The symbols move the nodes like this.
z81 % z989
z81 ~ z423
z81 $ z762
z762 % z81
z762 ~ z184
z762 $ z101
z324 % z119
z324 ~ z101
z324 $ z184
z20 % z56
z20 ~ z628
z20 $ z206
z475 % z384
z475 ~ z516
z475 $ z173
z840 % z670
z840 ~ z462
z840 $ z367
z90 % z173
z90 ~ z294
z90 $ z812
z628 % z18
z628 ~ z20
z628 $ z431
z828 % z30
z828 ~ z397
z828 $ z729
z397 % z825
z397 ~ z828
z397 $ z889
z771 % z729
z771 ~ z140
z771 $ z670
z294 % z405
z294 ~ z90
z294 $ z151
z784 % z888
z784 ~ z922
z784 $ z384
z496 % z101
z496 ~ z119
z496 $ z484
z825 % z140
z825 ~ z729
z825 $ z397
z382 % z206
z382 ~ z369
z382 $ z888
z888 % z382
z888 ~ z179
z888 $ z784
z729 % z828
z729 ~ z825
z729 $ z771
z30 % z188
z30 ~ z889
z30 $ z828
z551 % z423
z551 ~ z989
z551 $ z315
z670 % z771
z670 ~ z656
z670 $ z840
z922 % z280
z922 ~ z784
z922 $ z179
z188 % z812
z188 ~ z607
z188 $ z30
z140 % z656
z140 ~ z771
z140 $ z825
z656 % z462
z656 ~ z670
z656 $ z140
z315 % z551
z315 ~ z53
z315 $ z56
z367 % z840
z367 ~ z484
z367 $ z119
z184 % z324
z184 ~ z762
z184 $ z423
z607 % z889
z607 ~ z188
z607 $ z405
z151 % z294
z151 ~ z173
z151 $ z516
z280 % z516
z280 ~ z384
z280 $ z922
z53 % z431
z53 ~ z315
z53 $ z989
z56 % z315
z56 ~ z431
z56 $ z20
z18 % z369
z18 ~ z206
z18 $ z628
z384 % z784
z384 ~ z280
z384 $ z475
z431 % z628
z431 ~ z56
z431 $ z53
z119 % z367
z119 ~ z496
z119 $ z324
z484 % z496
z484 ~ z367
z484 $ z462
z179 % z922
z179 ~ z888
z179 $ z369
z812 % z90
z812 ~ z405
z812 $ z188
z206 % z20
z206 ~ z18
z206 $ z382
z516 % z151
z516 ~ z475
z516 $ z280
z101 % z762
z101 ~ z324
z101 $ z496
z989 % z53
z989 ~ z551
z989 $ z81
z423 % z184
z423 ~ z81
z423 $ z551
z405 % z607
z405 ~ z812
z405 $ z294
z889 % z397
z889 ~ z30
z889 $ z607
z369 % z179
z369 ~ z382
z369 $ z18
z173 % z475
z173 ~ z151
z173 $ z90
z462 % z484
z462 ~ z840
z462 $ z656

The rows follow the links: the fewer symbols apart two nodes are, the more alike their rows tend to be.

Rows with their nodes:
[ 110  -55 -109   87   92  -50  146   28 -133  -49 -106    4    2   20 -132 -181   96   46   67   36  100  -66 -159  137   -8  168  158  266  232  -41 -114   -9 -132  -97 -105  153   11 -106   -5  118   -8  -36   -1   84   72  -15  191   -8  -43   37  -51  -48 -181   10 -112   89  -81   57  -24 -105   45 -252  122   51   57   73  -22] | z119
[ 140   89   23   66 -110    1  183  -73 -201  -83  -51   82   92   38 -123 -118  169  -55   78    7  123   41 -255  -73   90   43  135  105  281 -146  -24   -9 -132  -57  -23   87   -4  -65   24   50   -8   73  -41   68   46  122  189  -79  -59   40  -50  -30 -207  -95  -74   88  -22   60  118  -89  109  -76  238   35   62  -37  -35] | z101
[ -42  182  229  -22 -112  -25   71   19  -50    1   13  113   95   70   51   96  102   -1    5 -176  -60  125   -9   77   83 -131 -132 -221   12 -290  -36  -68   23  -19  144 -109  203  129   58 -158   54   80   52 -160  -59  -21 -160    7 -146  -27 -121  176   43   46  106  -47  117 -137  -51 -141   82  -33   58 -101  -48 -159  -31] | z784
[ 211  -59 -160 -217  193   -6 -148   76  -16  -87 -100  -68 -123   21  -21 -109    9  116  122   13  -13   18 -131  -60 -152  141  170  138 -126   87  140 -177   86  -37  -92  152 -130 -103  -96   41  -69 -130   -2 -123   24 -121  -65   31   38   50  -45 -100  -28  132   35   83  -30   27 -184  155  -61  -80 -162   32   27   68   31] | z771
[-119  -34   32  -30  117   10   67   51   33  -46   13 -190   78  126   -4  175  -67   31  -55 -181   54 -110  217  300   -3    7 -105 -116   59   26 -152   42  -35   25   86  -33  105   62   86  -82   80  -53   63  -67 -110 -117  -54  117 -128    8  -51   57   64  119  189  -24   41  -94 -136 -220    3 -307   18 -105   -4   34  -83] | z516
[ -60   53  136 -102    0  -82   45  135   90   20  -72   -8   65   72   90   51   16   94   23 -213  -14   49  115  231  -38  -42 -138 -105  -49 -148 -152  -54   29  -22   41 -107  149   96   54 -136   23  -45   31 -161  -52 -157 -204  113 -140  -10 -105  190   48  166  129   -2   86 -158 -217 -133   43 -193  -17  -54 -105  -61   17] | z294
[ -40   40   89   40 -264    5    5   18  142  256    3   56   31 -136  140  -73  -48   -9   28  122 -155  129  132 -193   19 -116 -194   34 -114  -77   18   43  137    4  -59  -93  -18   75   10  -17  -38  114  -13   23   26   21 -186  -23   94  -12  132  124   62  -92 -162    9   30   -1   84   95    2  282   -6   44 -141  -94  127] | z825
[  -5   81  114  -95 -116  -88   -9  167  102  131  -75   74   16  -15  106  -35   -4  108   65  -96 -120  155   86   42  -46  -83 -144  -71 -156 -186  -58 -126  132  -14   -5 -114  107  109    6 -100  -18   17   26 -160   29 -136 -297   47  -41   -7  -42  229  118  100   14  -28  137 -136 -164    4   60   41  -83  -21 -169 -132  131] | z607
[ -93 -163 -153    5  235   88 -163  -38   87  -94   85 -146 -103    4  -58  181 -162  -24 -118   45   63 -219  104   81  -81   38   64  -47 -101  332   64  119   -3   67   15   21 -122  -62  -27   59   29  -98   -8   95  -80   24  153   74   93  -25   11 -180   66    2  104  -69  -52   58   16   61 -120   26 -157  -60   74  132  -76] | z369
[ -32   29   59  155 -248   60  179 -141  -37  130   63   -2  129  -45   -3 -104  -31 -119  -20  133   11   22   23 -109  111  -38  -78   99  249  -59  -16  152  -79  -10  -33   15  -41  -16   64   76  -11  125  -49  199   21  159   84  -72   62   33  157  -81  -92 -196 -195   71  -38   74  258  -73   67  103  217   61    4  -40   -5] | z462
[ -52 -133 -185    1  256   37 -222  -51   45  -73   66  -91 -163  -25  -40  118  -95   -9  -87   82   74 -158   14  -35  -80   39   93  -28 -159  350  109   49   -8   71    1   78 -134  -93  -94   85  -18  -93  -10   37   -5   21  120   -2  109  -16  -10 -159   65   13   63  -64  -83   87   15  142 -150   89 -210  -16   75  144  -58] | z18
[ -89  -37  -31 -100   73  181  -33  -73   71  -22   95 -321   77   71   30  200 -190  -69  -61  -27   35 -118  256   26   -5    1 -101 -157  -18  237  110  200   61  134   98    7 -109   47   67  -78   57  -20  -21   39 -197    9  -13   66   39  -12   64 -139   88   -7  187   -1   -8   37   71   -2  -71  -48    7  -93   42   59 -180] | z812

Each walk starts at a row. The symbols on each line, taken left to right, move it on to the next node.
Each answer is a row, close to the row of the node it stands for.
start [-138 -154 -127   23  227   95  -84  -67   82  -77   83 -209  -56   45  -50  201 -175  -35 -107   -2   89 -212  205  150  -22   41   18  -48  -36  294   -8  139  -38   67   36   18  -78  -34   -4   57   43  -90   25   68  -89  -14  133   86   32  -39   31 -144  100   14  169  -74  -61   48   -4  -12  -99  -96  -76  -95   73  117 -124]
% ~ $ ~ -> [-154  -91    4   -5  163   47   28    2   37  -73   12 -207   60   98    2  180 -133   -4  -81 -132   56 -151  205  296  -18   30  -58  -94   79  132 -128  118  -54   34   84  -23   38   56   92  -50   91  -63   17    5 -118  -75   49  128  -85    6  -33  -32   75   85  195  -60   -8  -74  -82 -179  -31 -260   23  -99   26   72 -143]
~ $ ~ % -> [-103    4  102  -49   79  -27   77   95   65    3    3 -114   96  128   52  120  -30   74  -12 -210   19  -51  183  286   10  -14 -104 -116   19  -96 -140   -7    2  -32   73  -52  127   76   50 -130   77  -75   46 -142  -70 -169 -118  114 -148    6  -62  140   78  144  169    7   67 -147 -181 -216   11 -294   32  -80  -63  -18  -48]
start [ -55   29   71  101 -283   15   54  -51   90  225   53    5   65 -115  118  -60  -56  -39  -32  151  -70   75  122 -197   41  -90 -190   44    4  -62   36  118   42   36  -28  -77  -41   53   37   17  -53  123  -43  120  -11   54 -124  -49  105    9  180   42   47 -167 -170   26   19   52  223   68   55  279   97   86 -124  -83  112]
~ ~ % -> [ -73   25   31  142 -297   60  110  -65   59  187   61  -13  130  -73   29  -92  -76 -102  -17  162  -59   56   94 -201   72  -85 -157   63  110  -32  -19  134    5   12  -49  -51  -33   31   75   34   -9  138  -15  184  -19  102    9  -80  100    5  202  -35  -37 -216 -192   69  -39   72  252   -3   64  165  157   47  -63  -38   55]
% % % ~ ~ -> [  44   84   21  102 -141   21  207 -110 -161  -26  -16   18  101   16  -68 -137  110  -71   34   11   87   14 -170  -70  124   35   43  111  289 -126  -20   77 -121  -47   -8   74    1  -26   69   67    1  108  -18  134   23  153  187  -82  -17   34   29  -90 -181 -153 -129   61  -48   98  176 -103  113  -43  263   63   66  -15  -39]
start [ -23   97  131  -77 -197  -80  -40  140  128  167  -25   78   34  -28  124  -51   -2   92   79  -24 -160  162  117  -56  -40 -109 -192  -32 -157 -189  -15  -99  144   -6  -37 -139   79  115  -19 -102  -17   52    3 -122   32 -111 -309    0   32   12   25  203   92   56  -50  -32   87 -101 -107   85   38  134 -113   15 -161 -113  173]
$ $ -> [  -3   76  128 -109  -52  -87   -3  167   69   77  -52   26   34   59   85    0   40  127   53 -160  -79  111  105  135  -38  -58 -133  -96  -99 -204 -101 -121   66  -23   37  -95  156  106   30 -147    9  -16   33 -187   -5 -170 -275   46  -91  -40  -69  206   86  158   97    7   89 -143 -209  -88   42  -85  -63  -13 -103 -111   78]
% % % -> [ -29   61  114  -31 -249  -51  -40  102  144  210   13  106   -2 -104  150  -51  -56   32   44   41 -159  146  117 -162  -27 -120 -198  -25 -171 -128   13  -63  137   17  -53 -109   17   96   12  -41  -38   94  -15  -38   44  -74 -294  -12   65  -26   97  148  103  -41 -100   -4   67  -59    1  126   21  206  -89   55 -180 -103  199]
start [ 229  -28 -120 -184  204  -61  -56  114  -62 -106 -153    4  -66   55  -53 -187   87  123  132  -17   52   26 -192  -22 -118  174  203  165  -18    4   60 -175   45  -54 -104  154  -68  -91  -92   50  -29 -122  -28  -92   65 -108   -3    6   -3   32  -78  -34  -99  117    7  108  -44  -15 -185   75  -40 -159 -114   58   35   47    2]
$ ~ $ % % -> [   5   24   51  169 -185   50  225 -121 -126   51   25  -13  106  -50  -51  -92   53  -98    9   93   64   36  -49  -87  127  -31  -22   91  292  -72  -40   77  -99  -27  -28   41  -12  -22  112   55   -5  132  -32  180   -5  187  170  -96   -4   -4  115  -84 -128 -159 -142   63  -55   86  225  -84   79   14  263   62   33  -17  -49]
~ % $ % -> [ 216  -33 -114 -124  154  -98   23   78  -94 -116 -153   10  -75   93 -109 -205  115  129  131  -12   65   -6 -233   39  -95  169  223  215   78  -24  -47 -120  -27  -68 -111  170  -48 -111  -67   91  -23 -122    4  -81   74  -66   67   15  -16   64  -93  -35 -153  101  -45  108  -66   -5 -163  -22   11 -213  -16   51   21   56   25]
start [ 167    7 -122  -60  158  -50 -161    1  -88 -156  -52  182 -193  -46  -83  -74  134   44   20   61   53   46 -299 -184  -97   70  254   69 -136   24  145 -142   -2  -19  -51  107  -59 -113 -140   81  -57  -29  -11  -66  107   51  107  -60   45    5  -96  -75  -65   44  -51  -26  -50   80  -68  194  -73  112 -143   32  105   39   40]
$ $ % -> [ 221   62  -62  -54  110  -33  -96  -13 -167 -135  -91  179 -100  -25  -64 -133  202   54   77   24   37   58 -388 -172  -46   97  280  107  -46  -74  118 -180  -20  -43  -36  117  -31 -103 -116   64  -64  -25  -13  -70  121   39  116  -88    1   -3 -111  -51 -102   47  -40   13  -59   58  -46  104  -14   91  -48   29   93   -9    1]
$ $ % -> [ 214  101  -34  -26   58  -57   -8  -36 -207 -121  -85  197  -52   27 -120 -157  220    8  113   13   36   75 -353 -136   13   97  243   94   59 -134  106 -135  -58  -64  -24   90   17 -119  -81   65  -53    7   -4  -34  108   72  138  -63  -35   17 -108  -34 -139   33  -44   51  -54   63  -21   45   13  -17   42   33   97  -56  -18]
start [-129   67  100  -55   -6  135  100 -104   26  -23   68 -234  145  136   41  213  -86  -92  -52 -129   25  -89  218  114   79  -59 -136 -254  102   39   -3  148    0   47  167  -73   41   70  131 -127   92   23    8  -30 -191   33  -22   67 -103  -11    3  -55   63   32  229   11   36  -39   36 -169  -10 -124  120 -110   26  -26 -192]
% ~ $ $ -> [-153 -138  -46   17  199   83  -19  -51   65  -76   65 -228   17   97    7  211 -130  -13 -121  -64   81 -192  196  243  -19   28  -41  -75   46  242  -71  163  -58   14   73   -7  -28   22   55  -10   59  -85   26   39 -121  -72   83  108  -52    9  -10  -86   73   44  186  -61  -39   -5  -26 -127  -51 -217  -25  -69   81  113 -134]
$ ~ -> [ -32  178  188  -17 -136  -62   18   23  -13   14  -15  206   44   21   30   48  144    2   13 -160  -64  148  -55  -13   86 -152  -86 -163  -55 -305  -15 -118   39  -33   90 -157  189  132   12 -132   28   89   42 -141   24   -3 -147   -5  -96  -42  -95  224   88   63   53  -68  113 -112  -81  -57   61   51   16  -30  -63 -168   77]
start [ -83  -38  -97 -118   97  167 -114  -71  106  -25   81 -282   12   41   80  152 -186  -33  -29   26   10 -117  199  -19  -37   19  -77 -102  -68  288  141  157  110  112   45   32 -138    4   35  -44   26  -39  -32   25 -163  -11  -40   47   71  -13   82 -171  114  -23  160    4  -29   21   21   46 -102   -7 -131  -68   26   82 -139]
$ ~ ~ -> [ -13  -64 -130 -164  144  126 -157  -41  104  -43   36 -248  -72   43   47  103 -145   -6   15   71  -22 -103  171  -70 -125   67  -10  -62 -147  286  187   62  112  107   24   91 -200  -14    6  -12   20  -89  -25  -24 -117  -22  -68   27   88    1   64 -169   80    9  136   20  -17   49  -12  171 -129   46 -162  -44   36  110  -96]
$ $ % -> [  75  -56 -140 -223  172   70 -225   -2  100  -59    3 -188  -93   -4   64    6  -88    4   69   55    2  -30   49  -65 -152  117   37  -13 -176  266  190  -11  148   76  -13   93 -183  -74  -48    8  -28  -96  -18  -55  -74  -33  -92    5   92   -4   29 -157   76   11  100   53  -56   50  -84  209 -154   43 -199  -35   29   89  -62]
start [ -91  141  168  -32  -43   73   85  -64   -4  -29   45 -130  141  136   33  169    0  -33  -38 -218   40    0  126  142   96  -69 -134 -242  111  -76  -44   83  -27   38  165  -63  104  115  112 -136   98   65   -1  -69 -183   15  -83   56 -145  -14  -23   38   55   44  212   14   76  -58  -10 -197   31 -157  142 -109   24  -79 -167]
% $ % -> [ -73  136  188  -15  -84   17  113  -25  -16  -33   23   -1  128  140   62  115   55  -40  -21 -235  -20   59   63  109  108  -78 -125 -235   64 -193  -56  -10    3   34  152 -119  167  126   94 -174   80   62   36 -114 -100   -9  -96   60 -152  -11  -65   96   44   63  179  -26   87 -114  -29 -191   70 -113  112  -95   -5 -132  -85]
% % $ % % -> [  -9  146  174   27 -163  -86  -35   50   21   44  -16  250   -4  -38   50   -8  119   32   11  -79 -114  167  -77  -78   36 -146  -80 -132 -131 -309   14 -153   69  -17   68 -167  163  104  -71  -96  -27  106   13 -127   58  -19 -175  -51  -57  -29  -58  203  100   46  -18  -74  121  -87  -41   28   34  156  -33  -18  -82 -172  121]
start [ 144  -75 -170 -240  169   21 -182   61   54  -71  -75 -100 -122   16   16  -75  -40   53   86   42  -25    0  -14  -90 -163  134  114   51 -198  176  194  -61  114   34  -57  128 -169  -86  -87   32  -60 -125  -33 -104  -21  -93 -104   16   69   28  -36  -92   34   82   72   73  -19   30 -124  199 -132   28 -217   15   21  106   11]
$ $ $ $ -> [ 163  -45  -98  -25  112 -103  107   48 -130  -78  -77   13  -14   60 -140 -188  106   82   86   22   73  -29 -190  108  -31  174  209  225  192  -13 -109  -79  -59 -106 -120  170  -26 -116  -31  116  -12 -103  -10    9  110  -54  160   -2  -46   51  -94  -25 -192   83  -78   94  -62   27  -86  -87   58 -260   83   53   43   70    5]
~ % % % -> [ 163  128  -14    8   -5  -44  112  -43 -198 -105  -70  139   18   22 -110 -189  235  -12  101    5   80   58 -338  -91   65   82  196   83  193 -183   37  -67 -112 -100  -50  102   31  -88  -46   61  -35   43   -5   21   96   82  147  -94  -52   24  -74  -63 -193  -54  -81   56  -42   81   61  -38   75  -64  162   42   92  -40  -53]
start [  49 -119 -190  -26  226   53 -227  -48   16 -100   43   16 -192  -74  -43   48  -36   11  -39   71   49  -70 -100  -81  -87   68  162   -4 -217  242  165  -56   38   43  -17   61 -137 -116 -130   75  -26 -119  -18  -19   49   47  111    8  100  -18  -32 -141   48   16   31  -46  -48   53  -14  213 -130  142 -212   -6  101  127   -8]
$ $ % -> [ 134  -58 -145  -82  197  -12 -221  -21  -28  -96  -21   96 -201  -42  -50   -2   42   16   31   82   47   -8 -188 -157 -118   77  219   39 -220  150  171  -93   26    6  -35   90  -94 -117 -162   96  -72  -91  -26  -36   90   14   96  -37   87   -3  -47 -121  -21   43    0  -28  -63   68  -36  219  -88  135 -218    4   82   66   26]
$ ~ $ % % -> [ -77 -116  -75  291 -114  -34   59  -35    9  126   70  121  -67 -171  -36  -69  -38  -44  -81  185    4  -45   -1 -100   28  -44   -8  185   59   45 -110   97 -100  -42 -117  -18  -30  -50  -37  133  -61   68  -15  239  111   97  192  -47  122    3  118  -38  -31 -150 -273  -65  -39  103  190   23   31  182   50  107  -28   34  108]
